(117): |  39 | -26 | -12 |  13 | -30 |  34 |  42 |  -1 |  36 |  -5 |  25 |  36 |  -7 | -50 |   0 |  10 |   5 |   4 | -12 |  -1 |  12 | -48 | -11 |  38 |  20 |  13 |  45 |  -8 |  27 |  41 | -49 | -56 |   2 |  38 |  23 | -30 |  29 | -12 | -29 |   9 | -31 |  13 |  32 |  -6 | -10 |   4 |   0 |   1 |  34 | -38 |
(74): | -30 |  29 | -12 | -29 |   9 | -31 |  13 |  32 |  -6 | -11 |  -5 |  25 |  25 |  -7 |  21 |  -1 | -28 |   8 | -18 | -42 |  44 |  55 |  39 |  -3 |   7 |  -2 | -35 | -37 | -11 |  37 |  32 |  20 |  10 |  -9 | -39 |  18 |  13 |  48 |  26 | -35 |  32 | -54 |   6 | -18 |  30 | -45 |  24 |  -3 |  11 | -27 |
(4): |  24 |  -8 |  49 |   5 |   8 | -55 | -28 | -50 |  48 |  25 | -10 | -41 |  25 |  -7 |  21 |  -1 | -28 |   8 | -18 | -42 |  44 |  55 |  39 |  -3 |   7 |  -2 | -35 | -37 | -11 |  37 |  32 |  20 |  10 |  -9 | -39 |  18 |   2 |  48 |  26 | -35 |  32 | -54 |  15 | -18 |  30 | -45 |  24 |  -3 |  11 | -27 |
rev: |  48 |  13 |  18 | -39 |  -9 |  10 | : (74)
rev: | -48 |  12 | : (117)
rev: |  36 |  25 |  -5 |  36 |  -1 |  42 |  34 | -30 |  13 | : (117)
rev: | -10 |  -6 |  32 |  13 | -31 |   9 | -29 | -12 |  29 | -30 | : (117)

(122): | -49 |  29 |  -3 |  35 |  27 |   7 |
(110): |   6 |  18 |   4 |   0 | -20 |  38 |
(146): | 30 | -3 | 35 | 27 | -8 | 37 |
(7): | -17 |  -8 | -12 | -16 |  39 |  19 |
(150): | -12 | -16 | -17 |  -8 |   6 |  24 |
(152): |   0 |  -4 | -33 | -14 |   1 | -53 |
rev: |  -8 | -17 | -16 | -12 | : (150)
rev: |  39 | -16 | -12 | : (7)
rev: | -12 |  -8 | -17 | : (7)
rev: | 27 | 35 | -3 | 29 | : (122)
rev: | -53 |   1 | -14 | -33 |  -4 | : (152)

(45): |  -8 | -45 |   0 |  34 | -48 |  42 | -22 |  -3 |  34 |  22 |  -9 | -24 |   7 |  -3 |  32 | -11 | -12 |  32 |   0 |  22 | -10 |  19 | -11 |  48 |  22 |  -3 |   4 | -33 |  22 | -12 |   5 | -41 |  42 | -26 |  14 | -26 |   9 | -38 | -37 |   8 |  50 |
(37): | -11 |  30 |  42 | -45 | -19 |  14 |   5 |  41 | -33 |  12 |  33 |  47 |  33 | -39 | -23 |  25 | -23 | -45 | -50 | -21 |  42 |  28 |  45 |  -6 |  47 | -40 |   2 |   3 | -16 |  12 | -39 |  48 | -43 |  18 | -43 |  36 |  -4 |   2 | -40 |  21 |  34 |
(40): | -34 | -27 | -38 |  -1 | -46 |  -2 |  38 | -50 |  -6 |  -3 |  12 |  45 | -39 | -37 | -12 |  17 | -22 |  42 | -26 | -12 | -24 | -48 | -23 |  42 | -36 |  32 |  -7 | -17 |  25 |  46 | -44 |  49 |  47 |  18 | -40 |  -9 |  39 |  24 |  15 | -29 |  32 |
(100): | -50 | -21 |  45 |  28 |  45 |  -6 |  39 |  28 | -43 |  -3 |  14 |  26 |  38 |  47 | -37 |  15 |  45 | -11 |  41 | -40 |  38 |  -6 |  45 |  -9 |   4 | -14 | -15 |   6 |  45 | -32 | -39 |  46 |   2 | -29 | -43 | -19 | -29 |   5 |  32 | -47 |  -4 |
rev: | -11 |  32 |  -3 |   7 | -24 |  -9 |  22 | : (45)
rev: |  -6 |  45 |  28 |  42 | -21 | -50 | : (37)

(34): | 24 | 51 | 57 | 23 |
(62): | 40 | 26 | 22 | 33 |
(30): | 30 | 31 | 30 | 31 |
rev: | 33 | 22 | : (62)
rev: | 22 | 26 | : (62)

(182): |  4 | -1 |  8 | -5 |  6 |
(109): |   8 |  12 | -50 |  17 |   7 |
(106): |   6 |  11 | -46 |  16 |   5 |
(160): |  0 | 22 | -2 |  1 | -1 |
(79): |  0 |  0 |  1 | -1 |  1 |
(102): |  2 | -1 |  5 | -3 |  4 |
(18): |  4 | -1 |  7 | -5 |  6 |
(81): |  22 |   0 |  16 | -17 |  33 |
(103): |   8 |   4 |  -1 | -23 |  52 |
(26): |  0 |  0 | -1 |  1 | -1 |
rev: |  8 | -1 |  4 | : (182)
asked: |  22 |   0 |  16 | -17 |  33 | : (81)
rev: | -2 | 22 |  0 | : (160)
rev: |   5 |  16 | -46 | : (106)
rev: | -1 |  1 | -2 | 22 | : (160)
rev: | -1 |  1 | -2 | : (160)

(21): | -25 |   1 |  30 |  -8 | -29 |  -6 | -23 |   3 |  13 | -13 |
(19): |  32 |  17 |  14 |  -4 | -19 |  41 | -10 | -36 |   3 | -22 |
(63): | -48 |   9 |   6 |  28 |  51 |  -1 |  11 |  57 | -10 |  18 |
(133): | -42 |  -4 | -10 |  13 |  18 | -22 |   1 |  30 |   2 |  38 |
(185): |   8 |   5 | -25 | -11 | -21 |  16 |  -5 | -31 |  16 | -25 |
(118): |  15 |  -6 | -14 |  -9 | -15 | -23 |  -3 |  10 |  15 |   8 |
(176): | -42 |  24 | -25 |  17 |  18 | -31 | -22 |  46 | -10 |  19 |
(165): |  -4 | -10 | -42 | -13 |  -4 |  19 |  11 | -14 |   2 | -50 |
(145): | -21 | -47 |   2 | -15 | -10 | -49 |   0 | -22 | -23 |  27 |
(124): | -49 | -20 | -20 |   6 |  29 |  -1 |  25 |  13 |   7 |   0 |
rev: |  30 |   1 | -22 | : (133)
rev: | -10 |  -4 | -42 | : (133)
rev: |  19 |  -4 | -13 | -42 | : (165)
rev: |  41 | -19 |  -4 |  14 | : (19)
rev: |   3 | -23 | : (21)
rev: |  16 | -31 |  -5 |  16 | -21 | -11 | -25 |   5 | : (185)
rev: |  46 | -22 | -31 |  18 |  17 | -25 |  24 | -42 | : (176)

(101): |  27 |  36 | -13 |  59 |
(61): |  21 |  36 | -13 | -56 |
(98): | 36 | 27 | 20 |  9 |
asked: | 36 | 27 | 20 |  9 | : (98)
asked: |  27 |  36 | -13 |  59 | : (101)

(131): | -47 |  -4 | -20 |   7 |  22 |  -4 |   1 |  50 |  53 |   8 |   4 | -47 | -10 | -10 |   6 |
(91): | -47 |  29 |  33 |  20 | -56 |   6 | -28 | -36 |  55 |   9 |  51 |   1 |  40 |  51 | -43 |
(128): |   9 |  -4 | -20 |   7 |  22 |  -4 |   1 |  50 |  53 |   8 |   4 | -47 | -10 | -10 |   6 |
(48): | -54 |   1 |  15 |  44 |  55 |  50 |  41 | -20 | -35 | -29 | -53 |  -1 | -16 |  40 | -52 |
(51): |  53 |  50 | -27 |  49 |  -5 | -28 |   6 |  48 | -49 |  49 |  36 | -41 | -21 |  47 | -56 |
rev: | -49 |  48 |   6 | -28 | : (51)
rev: |  49 | -27 | : (51)
asked: | -47 |  29 |  33 |  20 | -56 |   6 | -28 | -36 |  55 |   9 |  51 |   1 |  40 |  51 | -43 | : (91)
rev: | -36 | -28 | : (91)
rev: | 50 | 55 | : (48)

(88): |   3 |  19 |   9 |  20 | -11 |  15 |   4 |  -9 | -30 |  -4 |  22 |  13 |  18 | -14 |   0 |  18 |  25 |   4 |  -3 |   1 |  15 |   3 | -14 |  26 |   7 |  -3 |  20 |   3 | -51 | -23 |   4 |  17 |  -2 |  -9 |  30 |  -3 |   2 |  -1 |  26 |  14 |   6 | -12 | -39 | -48 | -13 |  14 | -16 |   5 |  13 |  23 |  42 |  17 | -32 | -11 | -24 |  23 |  -3 |  30 |  37 | -16 |  17 |
(200): |   8 |  22 |  19 |  20 |  -6 |   0 |   3 | -12 | -27 |  -3 |  34 |  20 |   9 |  -5 |  -7 |   7 |  26 |  21 |  24 |  15 |  46 |  11 | -13 |  50 |   3 |   0 |  14 |  -3 | -35 | -18 | -16 |  40 |  -1 |  -7 |   1 |  30 |  14 |  13 |  35 |  13 |   3 | -19 | -27 | -55 |  -4 |   3 | -16 | -17 |  31 |   6 |  39 |  22 | -37 | -15 | -14 |  30 |  20 |  12 |  37 | -20 |   3 |
(27): |  -6 |   5 |  -6 |  10 | -12 |  26 |   2 |  -1 | -19 |  -4 |  -2 |  -3 |  19 | -17 |   9 |  22 |  13 | -20 | -34 | -19 | -31 |  -7 |  -4 | -15 |   6 |  -7 |  19 |   8 | -43 | -19 |  25 | -23 |  -2 |  -6 |  46 | -42 | -13 | -17 |   4 |   6 |   5 |   4 | -37 | -11 | -19 |  24 | -10 |  30 | -12 |  31 |  25 |   2 | -14 |  -1 | -27 |   2 | -28 |  36 |  19 |  -2 |  25 |
(52): |  -6 |  -1 |  -8 |   6 | -18 |  26 |   2 |   1 | -14 |  -4 | -11 | -14 |  20 | -13 |   7 |  20 |   3 | -25 | -42 | -25 | -44 |  -5 |   3 | -20 |   8 |  -3 |  15 |   7 | -37 | -19 |  28 | -33 |   4 |  -3 |  41 | -50 | -17 | -19 |  -1 |   0 |   3 |  11 | -40 |  11 | -18 |  27 | -11 |  32 | -12 |  25 |  16 |  -6 |  -3 |   6 | -22 |  -4 | -28 |  36 |   9 |   7 |  26 |
(59): |   6 |  -2 |   8 |  -8 |  14 | -25 |  -2 |   0 |  16 |   4 |   6 |   7 | -18 |  16 |  -8 | -21 |  -8 |  22 |  36 |  20 |  34 |   8 |   3 |  18 |  -6 |   6 | -16 |  -8 |  39 |  17 | -26 |  25 |   0 |   4 | -44 |  44 |  14 |  17 |  -1 |  -4 |  -5 |  -6 |  36 |   3 |  17 | -24 |   9 | -31 |  12 | -29 | -20 |   2 |   8 |  -2 |  24 |   0 |  27 | -34 | -15 |   0 | -25 |
(42): |   1 | -15 |  -3 | -21 |  21 | -28 |  -4 |   7 |  33 |   7 | -12 |  -2 | -25 |  19 |  -5 | -26 | -20 |  11 |  28 |  15 |  13 |   0 |   9 | -11 | -10 |   5 | -25 |  -8 |  63 |  29 | -19 |   6 |  -2 |   7 | -47 |  31 |   8 |  10 | -22 | -11 |  -7 |   3 |  57 |  29 |  21 | -29 |  21 | -23 |  -6 | -33 | -43 |  -9 |  28 |   4 |  32 | -17 |  17 | -44 | -36 |   8 | -29 |
(207): |  -8 | -22 | -18 | -21 |  11 |  -1 |  -3 |  13 |  28 |   4 | -33 | -16 | -10 |   5 |   7 |  -9 | -23 | -21 | -19 | -14 | -42 | -13 |  12 | -51 |  -5 |  -1 | -14 |   3 |  37 |  19 |  15 | -37 |  -2 |   6 |  -2 | -27 | -12 | -12 | -35 | -11 |  -3 |  18 |  33 |  51 |   5 |  -7 |  19 |  16 | -31 |  -7 | -39 | -20 |  34 |  12 |  13 | -29 | -20 | -13 | -35 |  18 |  -6 |
(15): |  -6 |   4 |  -6 |  11 | -15 |  26 |   3 |  -2 | -21 |  -3 |  -2 |  -5 |  20 | -18 |   8 |  22 |  12 | -21 | -35 | -19 | -31 |  -5 |  -4 | -13 |   7 |  -6 |  18 |   9 | -45 | -20 |  25 | -23 |  -1 |  -4 |  46 | -43 | -14 | -17 |   4 |   6 |   5 |   5 | -41 |  -9 | -18 |  26 | -13 |  29 | -10 |  30 |  26 |   2 | -13 |   1 | -25 |   3 | -28 |  37 |  19 |  -1 |  26 |
(66): |  -6 | -19 | -16 | -14 |  -4 |   8 |  -2 |   9 |  18 |   0 | -30 | -23 |  -1 |   2 |   7 |  -1 | -22 | -25 | -31 | -21 | -49 |  -7 |  13 | -42 |   0 |   0 |  -6 |   5 |  17 |   8 |  19 | -41 |   5 |   6 |   8 | -37 | -15 | -14 | -26 | -14 |  -3 |  18 |   6 |  52 |  -3 |   7 |   8 |  22 | -25 |  -1 | -27 | -21 |  27 |  16 |   4 | -24 | -21 |   0 | -28 |  20 |   6 |
(3): |   8 |  20 |  18 |  16 |  -1 |  -8 |   2 | -10 | -20 |  -2 |  32 |  22 |   1 |  -1 |  -9 |   1 |  21 |  26 |  33 |  21 |  53 |  10 | -13 |  49 |   0 |   1 |   7 |  -4 | -20 | -11 | -22 |  46 |  -2 |  -6 | -12 |  41 |  17 |  16 |  31 |  12 |   2 | -19 | -12 | -51 |   1 |  -5 | -10 | -25 |  31 |  -2 |  29 |  21 | -29 | -14 |  -4 |  27 |  26 |   0 |  28 | -20 |  -5 |
(129): |   0 | -18 |  -7 | -20 |  13 | -17 |  -4 |  -3 |  -2 | -21 | -21 | -12 | -18 |  15 |   0 | -19 | -24 |  -2 |   7 |   1 | -11 |  -1 |  13 | -23 |  -6 |   4 | -21 |  -4 |  52 |  24 |  -7 | -12 |   2 |   8 | -32 |   8 |  -1 |   3 | -25 | -15 |  -6 |  10 |  41 |  45 |  14 | -18 |  17 |  -9 | -12 | -25 | -41 | -15 |  32 |   9 |  26 | -21 |   6 | -33 | -38 |  15 | -19 |
(153): |  -2 | -20 | -11 | -24 |  21 | -21 |  -4 |  10 |  37 |   6 | -22 |  -8 | -22 |  15 |   1 | -24 | -24 |   0 |  12 |   5 |  -7 |  -7 |  10 | -30 | -10 |   3 | -25 |  -4 |  63 |  31 |  -8 | -11 |  -3 |   8 | -35 |  11 |   0 |   2 | -31 | -12 |  -6 |  10 |  57 |  43 |  18 | -26 |  25 |  -9 | -19 | -26 | -48 | -15 |  34 |   7 |  29 | -24 |   3 | -39 | -41 |  14 | -25 |
rev: | -19 | -11 | -37 |   4 |   5 |   6 |   4 | -17 | -13 | -42 |  46 |  -6 | : (27)
rev: |  -3 | -21 |  -2 | : (15)

(158): | -11 |  -3 | -19 | -22 |  27 | -12 |  32 |
(125): |  24 | -38 |   9 | -13 | -30 | -18 |  13 |
(94): | -11 |  -3 | -19 | -22 | -27 |  -9 |   9 |
(149): |  -3 | -19 |  -4 |   5 | -29 |  -1 |   0 |
(154): |  -5 |  -4 | -16 |  23 | -42 |  22 |  10 |
(126): | -14 | -54 |  -6 | -26 | -11 |  20 |  39 |
(84): | -28 |  -5 | -10 |  15 |   4 |  26 |  18 |
(134): |  10 | -11 |   1 |  44 | -40 |   2 |   4 |
(57): | -38 |   8 |   8 |  14 |  31 |  11 |  12 |
(166): | -30 | -11 |   1 |   9 |  -5 | -27 | -44 |
asked: | -30 | -11 |   1 |   9 |  -5 | -27 | -44 | : (166)
rev: |   9 | -38 | : (125)
rev: |  15 | -10 |  -5 | : (84)

